Here is a tiny trained network, its code and every weight. The questions are about switching its units off for an input and a class, where a switched-off unit gives its printed mean instead of its output.

import numpy as np


def w(rows, s, z=0):
    codes = np.array(rows[::2]) - 128.0
    scale = np.full(codes.shape[1], s)
    scale[-1] = z or s
    return codes * scale


def norm(h):
    return h / np.sqrt((h * h).mean(-1, keepdims=True) + 1e-5)


def f(y):
    return y / 2 * (1 + np.tanh(0.7978845608 * (y + 0.044715 * y**3)))


def log_softmax(a):
    a = a - a.max(-1, keepdims=True)
    return a - np.log(np.exp(a).sum(-1, keepdims=True))


def net(x, mask):
    res = np.array(x, float).reshape(1, 6) / 4 @ E
    u = 0
    for l in range(2):
        y = f(norm(res) @ A[l][:, :-1].T + A[l][:, -1])
        res = res + np.where(mask[u : u + 8], y, B[l][:, -1]) @ B[l][:, :-1]
        u += 8
    return log_softmax(norm(res)[-1] @ U[:, :-1].T + U[:, -1])


A, B = {}, {}
E = w([
[80,102,64,156,96,84,91,102,47],'x0',
[142,174,121,193,88,106,112,141,253],'x1',
[68,178,48,189,153,102,207,104,89],'x2',
[165,49,50,182,54,97,110,224,107],'x3',
[72,201,73,79,133,246,145,140,49],'x4',
[179,244,134,212,141,105,75,110,193],'x5',
],0.0034)
A[0] = w([
[134,187,205,116,229,157,111,126,171,99],'L0N1',
[137,207,95,136,121,132,71,181,123,3],'L0N2',
[23,110,97,123,100,138,132,126,78,167],'L0N3',
[41,116,117,177,191,31,245,7,170,56],'L0N4',
[143,31,162,105,112,96,178,78,94,139],'L0N5',
[43,180,56,74,142,221,197,118,1,139],'L0N6',
[139,251,88,181,95,60,125,150,135,48],'L0N7',
[193,115,173,142,62,121,38,104,112,124],'L0N8',
],0.0051,0.003)
B[0] = w([
[222,95,176,124,103,131,154,2,205,180],'L0N1',
[124,132,81,171,72,133,114,145,85,122],'L0N2',
[139,162,164,147,201,89,122,145,150,180],'L0N3',
[13,182,32,91,155,132,169,207,64,197],'L0N4',
[152,153,129,134,65,62,80,166,85,177],'L0N5',
[36,143,197,116,239,216,162,203,163,255],'L0N6',
[50,102,166,183,99,106,123,37,79,160],'L0N7',
[95,172,138,92,132,169,195,150,130,170],'L0N8',
],0.0053,0.0052)
A[1] = w([
[140,145,45,162,57,119,26,97,77,27],'L1N1',
[69,143,98,164,95,125,60,164,64,132],'L1N2',
[142,42,110,190,238,59,141,174,112,51],'L1N3',
[144,109,122,149,50,123,98,72,50,71],'L1N4',
[52,160,129,180,126,149,90,40,161,64],'L1N5',
[152,78,90,137,65,106,117,220,177,1],'L1N6',
[138,116,114,131,91,128,114,227,148,69],'L1N7',
[128,192,91,253,120,158,99,110,144,109],'L1N8',
],0.0068,0.0033)
B[1] = w([
[216,133,74,104,188,201,171,93,88,166],'L1N1',
[175,154,168,132,120,107,130,31,148,252],'L1N2',
[236,68,104,73,87,138,94,112,159,188],'L1N3',
[203,119,73,115,207,176,68,172,37,140],'L1N4',
[133,93,152,183,57,147,122,227,124,216],'L1N5',
[73,80,37,112,70,214,253,202,206,212],'L1N6',
[118,172,139,146,100,95,226,192,165,198],'L1N7',
[153,169,119,213,44,121,25,133,97,233],'L1N8',
],0.0063,0.0026)
U = w([
[181,147,215,92,132,161,135,42,228,139],'0',
[161,56,192,74,135,76,55,147,73,98],'1',
[230,114,55,155,99,127,78,86,72,117],'2',
[113,191,140,248,53,134,84,124,153,176],'3',
[28,161,132,87,216,198,157,182,93,181],'4',
[163,69,83,97,60,125,205,223,188,141],'5',
[119,108,102,130,145,130,80,129,149,2],'6',
[61,158,77,129,137,21,151,87,101,103],'7',
],0.013,0.0062)

Each question gives the input, the list of numbers given to net, and the class t.
The units are the neurons (one row each of A and B). Each row of codes is followed by its name. A weight is (code - 128) times the scale printed after its matrix; where a second scale follows, it is the last column's (A, B and U).
mask holds one flag per neuron, layer by layer. A switched-off neuron (its flag False) gives its mean, the last column of its row in B, instead of its output. The means were averaged over made-up inputs and are rounded, as every weight is.
A unit's drop is (log p(t) with every unit on - log p(t) with that unit switched off) / (log p(t) with every unit on - log p(t) with every unit switched off).
The circuit of an input: a set's keep is (log p(t) with only the set's units on - log p(t) with every unit switched off) / (log p(t) with every unit on - log p(t) with every unit switched off). Starting from the 12 units with the biggest drops (on a tie, the unit counted first), units are removed one at a time, each time the one whose removal leaves the highest keep (on an exact tie, the one counted first), for as long as the keep stays at least 0.8.
units of the circuit, in order: the units of the circuit, biggest drop first
most important unit: the unit with the biggest drop
top k neurons: the k neurons with the biggest drops, biggest first
k most important neurons of layer l: the k neurons of layer l with the biggest drops, biggest first
input [3,1,-6,7,2,8], class 2: 2 most important neurons of layer 1 => L1N1; L1N4
input [1,4,-7,6,1,6], class 5: most important unit => L1N6
input [0,4,8,-1,-7,-6], class 7: top 2 neurons => L0N4; L0N6
input [5,-7,4,6,1,-3], class 1: top 2 neurons => L1N3; L0N4
input [-1,-1,-8,-6,6,-2], class 0: top 2 neurons => L0N1; L0N4
input [-1,2,-6,7,8,5], class 2: units of the circuit, in order => L0N6; L1N1
input [0,1,1,-4,-5,1], class 7: units of the circuit, in order => L0N4; L0N6
input [-1,-4,-1,-7,3,5], class 0: 2 most important neurons of layer 0 => L0N1; L0N4
input [5,5,-1,2,0,5], class 2: top 2 neurons => L0N6; L1N1
input [-1,-7,0,8,1,8], class 2: top 2 neurons => L0N6; L1N1
input [8,8,6,5,-4,1], class 2: top 3 neurons => L0N6; L1N1; L1N4
input [-3,-1,7,-7,-4,6], class 3: 2 most important neurons of layer 1 => L1N5; L1N8
input [-3,-7,1,4,-2,-2], class 1: 2 most important neurons of layer 0 => L0N3; L0N2
input [-2,-7,1,5,-2,-6], class 1: most important unit => L0N3
input [1,8,5,-2,-2,-6], class 7: 3 most important neurons of layer 0 => L0N4; L0N6; L0N8
input [5,-7,4,7,1,3], class 1: 3 most important neurons of layer 1 => L1N3; L1N6; L1N1
input [7,4,-1,-7,-2,-3], class 7: top 3 neurons => L0N6; L0N4; L1N2
input [3,-3,6,4,-3,5], class 2: top 2 neurons => L0N6; L1N1
input [0,7,-6,2,-2,2], class 5: 2 most important neurons of layer 1 => L1N6; L1N2
input [5,2,3,5,-3,-1], class 2: most important unit => L0N6
